Rows are numbered. After the first two, each row is followed by the number of the nearest row among all rows above it, by straight-line distance.
(in the rows, 128 means zero)
1: [122 126 122 125 118 124 146  10 131 127 130 134 136 133 125 134 137 112
 141 114 117 131 139 122 127 195 141 127 150 128 129 123  71 128 124 132
 129 134 127  93 126 130]
2: [137 124 115 126 114 137 149   1 130 130 134 135 124 134 119 123 128  88
 132 121 115 126 155 125 123 255 123 125 149 126 129 120  39 132 117 132
 139 126 124  91 123 138]
3: [134 124 123 128 118 134 146  14 130 129 133 132 123 129 122 124 128  92
 135 121 117 126 155 121 121 255 125 129 144 129 127 124  54 132 126 128
 141 131 127  98 123 137]  2
4: [131 128 117 127 123 128 141  54 131 123 126 129 139 130 128 137 138 101
 137 122 121 126 132 128 125 191 135 126 143 127 129 123  88 130 126 134
 130 133 125  92 127 135]  1
5: [127 127 135 129 120 117 145 113 130 122 125 131 134 125 128 142 151 125
 147 114 124 122 133 123 126 173 139 131 144 134 127 128  95 134 136 134
 130 135 131  92 128 127]  4
6: [128 131 133 126 127 114 121 224 128 117 121 126 145 127 134 145 143 148
 134 123 133 117 105 135 132  48 132 128 123 130 128 129 170 130 132 133
 117 126 129 135 131 122]  5
7: [124 125 117 126 141 141 136   6 127 140 130 130 123 131 124 119 123 110
 127 129 124 147 151 121 124 229 138 129 133 124 129 125  93 126 126 126
 135 138 127 112 122 140]  3
8: [131 128 129 124 111 116 140 100 130 118 128 132 143 132 127 144 149 121
 143 112 122 115 130 134 131 155 134 126 150 132 128 123  94 132 123 138
 128 126 128 103 129 123]  5
9: [120 130 152 127 107 112 134 208 129 120 136 134 127 130 127 136 133 165
 132 112 136 113 117 133 137  55 130 130 138 137 126 132 142 131 129 130
 129 120 130 129 133 103]  6
10: [138 127 132 129 110 133 125 151 128 127 140 129 113 126 125 114 109 117
 117 138 125 117 125 130 129 133 103 127 124 130 126 129 133 131 122 123
 138 115 127 142 129 121]  8
11: [127 128 141 131 113 128 126 168 127 129 139 132 111 128 125 120 113 145
 121 127 131 123 131 129 131 114 113 129 125 131 126 131 139 130 129 122
 133 117 128 152 129 118]  10
12: [133 126 108 125 130 133 140   7 130 128 125 128 137 132 126 134 131  91
 132 127 117 131 130 131 123 196 131 124 140 121 131 120  80 128 120 136
 126 131 125 102 125 139]  1
13: [132 127 132 133 131 136 127 149 126 135 133 129 110 122 128 111 107 124
 119 141 127 127 126 122 126 133 113 131 116 129 126 131 129 129 130 120
 134 126 128 136 128 127]  10
14: [131 127 125 124 112 120 141  68 131 120 128 132 143 132 127 141 147 117
 142 115 119 118 129 133 128 172 132 125 150 129 128 123  87 131 122 137
 130 127 127 101 128 126]  8
15: [129 124 125 127 112 136 147  36 130 132 138 136 114 133 118 116 125 103
 131 120 117 128 171 119 124 255 123 128 147 129 127 125  44 132 123 127
 149 130 126  96 123 131]  3
16: [129 129 126 123 112 118 133  99 130 118 130 131 146 134 128 143 142 126
 134 117 125 114 120 138 131 131 131 123 145 128 130 123 105 130 120 137
 112 122 126 113 128 125]  8
17: [127 130 137 125 116 110 134 150 129 116 127 129 143 129 129 144 146 143
 141 113 128 115 117 132 131 111 137 128 140 131 128 127 149 131 131 137
 122 126 129 121 130 121]  16
18: [134 129 135 128 115 127 121 196 128 125 137 129 121 128 126 121 118 133
 119 130 130 116 121 133 131  88 112 126 123 130 126 130 143 131 124 125
 133 114 128 148 130 117]  11
19: [108 130 151 126 109 111 131 172 128 124 137 136 130 135 126 134 138 182
 133 112 136 125 123 135 139  54 143 130 141 134 128 132 145 127 130 131
 126 123 129 127 132 106]  9
20: [129 129 131 125 106 118 131 109 130 117 134 131 143 134 127 140 135 129
 132 119 125 111 114 140 134 110 124 123 145 129 129 123 120 130 119 136
 126 117 126 116 130 119]  16
21: [133 124 116 128 129 144 139  35 128 134 132 130 117 130 123 115 120  99
 124 130 118 135 160 121 121 243 123 127 137 125 128 123  68 128 121 125
 144 129 126 113 123 137]  3
22: [128 131 135 128 126 120 115 248 127 129 128 127 127 128 131 130 124 150
 122 129 135 123 111 133 133  44 121 128 119 129 128 131 179 128 130 125
 125 120 129 160 131 115]  6
23: [136 130 115 124 136 122 125 148 129 118 117 121 150 130 134 145 143 112
 135 131 125 121 108 136 127  97 133 123 128 125 129 124 152 127 124 138
 118 127 127 126 129 136]  17
24: [126 128 131 124 110 117 141  90 130 120 128 133 141 134 126 143 148 122
 143 114 122 121 129 133 129 150 140 126 149 131 129 124  96 131 123 136
 129 128 127  92 128 122]  8
25: [139 124 110 130 128 144 138  24 129 134 130 128 120 128 123 116 123  88
 124 150 116 131 158 124 120 253 115 126 131 122 128 122  73 129 119 127
 139 129 125 110 124 143]  21
26: [141 126 117 131 129 146 121  90 128 133 134 125 107 123 126 113 102 103
 114 145 124 128 130 125 124 128 101 126 119 124 127 126 127 129 122 122
 136 121 126 135 127 133]  13
27: [129 125 118 127 122 134 146   1 129 128 130 131 128 133 124 127 132  99
 135 119 117 129 150 125 124 230 131 126 149 127 129 122  55 131 122 132
 133 134 127  96 124 134]  3
28: [125 131 145 127 117 112 122 235 128 120 129 131 132 128 130 139 136 162
 130 122 135 114 107 135 134  31 129 129 127 133 127 132 165 128 132 130
 121 123 130 140 132 113]  6
29: [139 130 142 130 106 115 124 255 130 116 131 129 124 124 129 135 134 146
 129 124 132 104 111 133 132  62 112 128 129 134 125 131 146 133 130 128
 134 113 129 150 132 111]  28
30: [129 129 133 127 118 127 123 160 128 125 135 131 127 134 125 124 120 146
 117 126 128 119 118 138 134  58 117 125 127 128 128 127 147 128 121 127
 128 113 126 144 131 117]  18
31: [125 130 145 128 117 116 122 242 128 122 130 128 129 128 129 135 132 158
 124 122 135 117 115 135 134  43 126 129 126 133 126 132 169 130 133 127
 126 120 129 151 133 110]  28
32: [156 128 131 130 101 125 119 255 131 113 131 126 119 118 131 131 126 117
 125 130 123  94 110 131 126 100  94 126 120 132 123 128 155 138 126 126
 138 108 128 157 133 120]  29
33: [138 129 128 124  98 120 131 107 131 115 137 132 136 135 126 133 125 125
 127 121 122 101 113 143 134  96 112 120 145 128 128 121 119 131 111 134
 130 109 123 116 131 114]  20
34: [130 128 121 121 113 119 137  66 130 121 128 132 147 137 125 141 141 113
 136 114 119 118 124 137 131 155 134 123 150 127 130 121  95 129 118 139
 128 122 125 106 128 128]  14
35: [137 126 128 136 124 139 130 130 128 132 133 129 108 121 126 115 111 116
 121 139 126 128 137 120 125 164 110 128 122 129 125 131 112 131 130 121
 143 124 128 128 128 120]  13
